Z262: [-35 -10  -1 -34   9 -10 -15   4  23 -30   4  -8 -24 -51   7 -10]
Z978: [-35 -10  -1 -34  -8  24 -15   7 -34 -30  -7  -8 -24 -51  12 -28]
Z769: [-35 -10 -42 -42   9   7 -15   1  23 -42 -42  -8 -24 -42   7 -10]
[-35 -10  -1 -34  -8  24 -15   7 -34 -30  -7  -8 -24 -51  12 -28]	Z978
[-35 -10 -42 -42   9   7 -15   1  23 -42 -42  -8 -24 -42   7 -10]	Z769
[-35 -10  -1 -34   9 -10 -15   4  23 -30   4  -8 -24 -51   7 -10]	Z262

Z375: [  4   1 -13 -10  -6   3  -7   2  -7  -3 -16 -11  36 -14 -18  -7 -19 -17
  -2 -19 -15  -3 -21 -23 -14  -8   5   0   3 -15  -1  -1   4 -12   2   6
   4]
Z77: [  6   1 -19 -17  -8   3 -12   1 -12  -3 -26 -17  -5 -23 -27 -13 -29 -26
  -3 -29 -23  -9 -33 -38 -20 -13  10  -2   5 -24  -3  -2   6 -19   2  10
   9]
Z4: [ -7   0  23  21   9  -2  17  -1  18   1  32  19   5  30  34  19  36  32
   3  36  28  14  42  50  23  17 -15   4  -7  31   6   1  -8  24  -1 -15
 -15]
Z407: [  3   2 -10  -8 -14   3  -4   1  -4  -2 -12  -8  -3 -10 -12  -4 -14 -12
  -1 -13 -10  -1 -15 -16 -10  37   3   1   3 -11  -1  -1   3  -8   2   4
   2]
[  6   1 -19 -17  -8   3 -12   1 -12  -3 -26 -17  -5 -23 -27 -13 -29 -26
  -3 -29 -23  -9 -33 -38 -20 -13  10  -2   5 -24  -3  -2   6 -19   2  10
   9]	Z77
[  3   2 -10  -8 -14   3  -4   1  -4  -2 -12  -8  -3 -10 -12  -4 -14 -12
  -1 -13 -10  -1 -15 -16 -10  37   3   1   3 -11  -1  -1   3  -8   2   4
   2]	Z407

Z915: [-25   6  -2  -3]
Z908: [ -7   7  -4 -10]
Z10: [16 -1  3  2]
Z647: [-23   4  -1  -4]
Z939: [ 4  0  0 -3]
Z78: [-3 -9  5 -2]
Z345: [-57  18 -24  -4]
Z444: [31 -7 11 -2]
Z244: [-45  15 -25   6]
Z305: [33 -8  8  9]
common Z444 Z78: 	[-2]
common Z908 Z647: 	[-4]

Z652: [-11  -2 -12   6 -40]
Z921: [-52   1 -20   8 -52]
Z573: [-11  -2   0  -1  -3]
Z408: [ -1   1  -6   5 -34]
Z491: [-7 -2 -1 -4 15]
Z469: [-7  0 -5 -4 15]
Z883: [ 17   0 -13   7 -45]
common Z469 Z883: 	[0]
dup Z921: 	[-52]
common Z883 Z573: 	[0]
[-11  -2 -12   6 -40]	Z652

Z451: [ 36  13 -11  36]
Z234: [  5  18 -11   9]
Z631: [-24  26   4 -11]
Z119: [-24  26   4   3]
Z241: [-45   7  56 -53]
Z185: [ 15   2 -15 -11]
common Z631 Z451: 	[-11]
common Z451 Z185: 	[-11]
dup Z451: 	[36]

Z205: [  1  22  -4   7   0  -3   4   5  -3 -28 -10  -7   9  49   5 -23   6 -20
  20 -18   0  -5  -4 -13  -6  -4  -8  -4  16  -2   7   6  -9  -1   4  -5]
Z338: [  1   0   1 -13   0  -3   4   5  -3 -28 -10  -7   9  49   5 -23   6 -20
  20 -18   0 -13  -1 -13  -6 -13  -8   5  16  -2   7   6  -9  -1   4  -5]
Z448: [  1   0  -1   7   6  -2  -3   1  -3   7   1   0  -3 -31  21   7   4   6
   3   5   0  13  -1   5   0  -1   1  -1   0  -2   1   6  -7  -3   2  -3]
[  1   0   1 -13   0  -3   4   5  -3 -28 -10  -7   9  49   5 -23   6 -20
  20 -18   0 -13  -1 -13  -6 -13  -8   5  16  -2   7   6  -9  -1   4  -5]	Z338
[  1  22  -4   7   0  -3   4   5  -3 -28 -10  -7   9  49   5 -23   6 -20
  20 -18   0  -5  -4 -13  -6  -4  -8  -4  16  -2   7   6  -9  -1   4  -5]	Z205

Z585: [ 0  6  6  6 19  6 -9 -9 19 -8]
Z404: [  8   1  -7  -5  21   7  -5 -15 -15  10]
Z832: [ -7 -14   0  -1  -1 -17  24  14 -12   3]
Z396: [  6 -27  11  13  22   4  -8 -18  22 -17]
Z785: [ -5  20 -18   6  23   5 -18 -18   9   0]
common Z785 Z832: 	[0]
dup Z785: 	[-18]
dup Z396: 	[22]
dup Z832: 	[-1]
common Z404 Z785: 	[-5]
[  8   1  -7  -5  21   7  -5 -15 -15  10]	Z404
common Z585 Z832: 	[0]

Z258: [  0  -4 -10   0  -1  -6  -5   8  -2  -3]
Z174: [  9  -8 -16  -1  -6  -6  -5  14  -7  -8]
Z814: [ -2  -3  18   1   2  -2  -2 -31   2  -2]
Z974: [  9  -8 -16  -1  -6  -6  -5  14  -7   0]
Z576: [ -8   7  22   1   5   5   5 -18   6   7]
Z312: [-10   4   5   4   4  -1  -1 -11   6   5]
Z218: [ -6  -3   9   5  -8 -11 -12   5  -7  -2]
Z102: [-8  7 22  1  5  5  9 42  4  3]
Z716: [ -1  -3 -30   4  -9  -9 -10  12  -7  -2]
Z757: [  9   3 -16  -1  -6  -6  -5  14  -7  -8]
[ -2  -3  18   1   2  -2  -2 -31   2  -2]	Z814
dup Z218: 	[5]

Z626: [ 28 -46  12 -21  21 -37  25  10]
Z327: [11 24  9  3 19 30 -4  2]
Z155: [-3 51 -1  8  5 42 -9 27]
Z46: [  3 -49   3 -16   2 -39  17  16]
Z212: [ -3 -40   2 -11  -5 -34  12   5]
Z339: [-10 -19 -10  12 -21 -12   1  -5]
Z117: [ 2 27 -6  3  0 22 -5 -4]
Z877: [  1 -50 -50   2   3 -40 -50 -50]
Z549: [ -6  23   2   9  -6  22 -12  -7]
common Z117 Z155: 	[27]
common Z549 Z46: 	[2]
dup Z877: 	[-50]
dup Z339: 	[-10]
common Z117 Z339: 	[-5]

